Below is a small trained network, with its code and all its weights. Each question gives an input and a class and asks what happens when units are switched off, that is, made to give their printed mean instead of their output.

import numpy as np


def w(rows, s, z=0):
    codes = np.array(rows[::2]) - 128.0
    scale = np.full(codes.shape[1], s)
    scale[-1] = z or s
    return codes * scale


def f(y):
    return y / 2 * (1 + np.tanh(0.7978845608 * (y + 0.044715 * y**3)))


def log_softmax(a):
    a = a - a.max(-1, keepdims=True)
    return a - np.log(np.exp(a).sum(-1, keepdims=True))


def net(x, mask):
    res = np.array(x, float).reshape(1, 8) / 4 @ E
    y = f(res @ A[0][:, :-1].T + A[0][:, -1])
    res = res + np.where(mask, y, B[0][:, -1]) @ B[0][:, :-1]
    return log_softmax(res[-1] @ U[:, :-1].T + U[:, -1])


A, B = {}, {}
E = w([
[199,185,93,176,68,37,111,131,166],'x0',
[95,119,136,130,189,124,159,154,191],'x1',
[195,184,225,144,114,186,112,130,57],'x2',
[197,187,100,202,248,16,106,90,67],'x3',
[153,121,94,95,180,72,199,111,227],'x4',
[85,171,171,189,2,91,51,195,154],'x5',
[219,155,199,105,143,159,180,126,193],'x6',
[134,166,181,189,138,79,99,175,229],'x7',
],0.0095)
A[0] = w([
[133,172,206,185,190,98,116,112,121,201],'n1',
[128,116,215,121,79,135,107,126,146,148],'n2',
[114,91,163,101,102,119,135,173,182,255],'n3',
[156,195,146,186,127,71,120,128,107,142],'n4',
[136,132,128,136,127,108,102,123,150,49],'n5',
[97,78,163,72,103,191,122,192,206,203],'n6',
[77,131,39,155,95,69,100,149,95,174],'n7',
[106,104,108,82,68,146,163,184,102,191],'n8',
[155,121,62,121,148,80,165,148,236,113],'n9',
[160,120,99,64,150,184,179,88,28,176],'n10',
[128,133,113,155,196,113,189,136,125,127],'n11',
[77,137,10,173,145,104,119,126,116,214],'n12',
[138,117,128,112,177,131,142,57,71,190],'n13',
],0.011,0.0038)
B[0] = w([
[211,167,134,186,221,125,175,239,112,214],'n1',
[102,244,153,191,63,184,169,126,151,197],'n2',
[84,143,116,141,56,158,183,158,177,208],'n3',
[216,155,145,125,100,93,64,208,96,215],'n4',
[137,100,116,124,110,107,110,120,167,139],'n5',
[30,170,132,132,139,207,187,152,193,248],'n6',
[11,109,81,218,99,70,73,124,118,221],'n7',
[60,103,163,100,75,158,90,80,146,193],'n8',
[204,184,28,39,128,23,175,1,204,236],'n9',
[171,17,220,23,79,165,103,54,12,245],'n10',
[159,73,89,87,188,85,81,185,151,193],'n11',
[73,44,79,122,191,41,23,146,131,223],'n12',
[112,120,137,122,195,187,145,94,85,213],'n13',
],0.0085,0.015)
U = w([
[147,108,158,104,251,157,165,163,82,75],'0',
[201,202,192,174,94,103,87,179,137,173],'1',
[167,146,94,90,165,68,167,98,201,254],'2',
[66,152,150,106,108,199,179,176,194,66],'3',
[63,109,79,163,159,68,79,127,92,60],'4',
[131,59,146,57,87,181,157,79,34,47],'5',
],0.014,0.008)

Each question gives the input, the list of numbers given to net, and the class t.
The units are the neurons (one row each of A and B). Each row of codes is followed by its name. A weight is (code - 128) times the scale printed after its matrix; where a second scale follows, it is the last column's (A, B and U).
mask holds one flag per neuron, in row order. A switched-off neuron (its flag False) gives its mean, the last column of its row in B, instead of its output. The means were averaged over made-up inputs and are rounded, as every weight is.
A unit's drop is (log p(t) with every unit on - log p(t) with that unit switched off) / (log p(t) with every unit on - log p(t) with every unit switched off).
The circuit of an input: a set's keep is (log p(t) with only the set's units on - log p(t) with every unit switched off) / (log p(t) with every unit on - log p(t) with every unit switched off). Starting from the 12 units with the biggest drops (on a tie, the unit counted first), units are removed one at a time, each time the one whose removal leaves the highest keep (on an exact tie, the one counted first), for as long as the keep stays at least 0.8.
units of the circuit, in order: the units of the circuit, biggest drop first
top k neurons: the k neurons with the biggest drops, biggest first
drop when u is switched off: that unit's drop, to one decimal
input [8,1,-1,-7,-3,-8,8,2], class 3: units of the circuit, in order => (n6)
input [6,0,2,-7,-7,-1,-8,0], class 3: top 2 neurons => (n2; n8)
input [8,-5,7,3,6,-6,7,6], class 1: top 2 neurons => (n4; n1)
input [7,1,-7,-7,-3,-1,-2,-4], class 4: top 2 neurons => (n7; n12)
input [1,-3,6,-3,2,-4,-6,6], class 1: top 2 neurons => (n6; n10)
input [2,0,5,8,-3,-5,-4,-6], class 5: top 2 neurons => (n10; n6)
input [7,-8,1,-5,5,4,-1,-2], class 3: top 2 neurons => (n1; n8)
input [-1,2,3,4,1,5,-4,2], class 1: top 2 neurons => (n4; n1)
input [2,2,3,2,2,0,-1,-5], class 5: top 2 neurons => (n1; n10)
input [-3,-6,-2,-1,-8,1,8,6], class 3: top 2 neurons => (n6; n4)
input [-1,-3,-4,6,-2,-6,-5,-4], class 5: top 2 neurons => (n10; n13)
input [8,1,6,-6,-4,6,4,3], class 3: top 2 neurons => (n6; n3)
input [4,7,8,2,7,-8,5,-7], class 5: drop when n10 is switched off => 2.1
input [-2,6,7,8,4,-4,4,6], class 0: units of the circuit, in order => (n1)
input [3,7,1,3,-8,-6,-5,-6], class 5: drop when n10 is switched off => 4.7
input [7,-8,7,2,3,-7,6,5], class 1: drop when n4 is switched off => 0.3
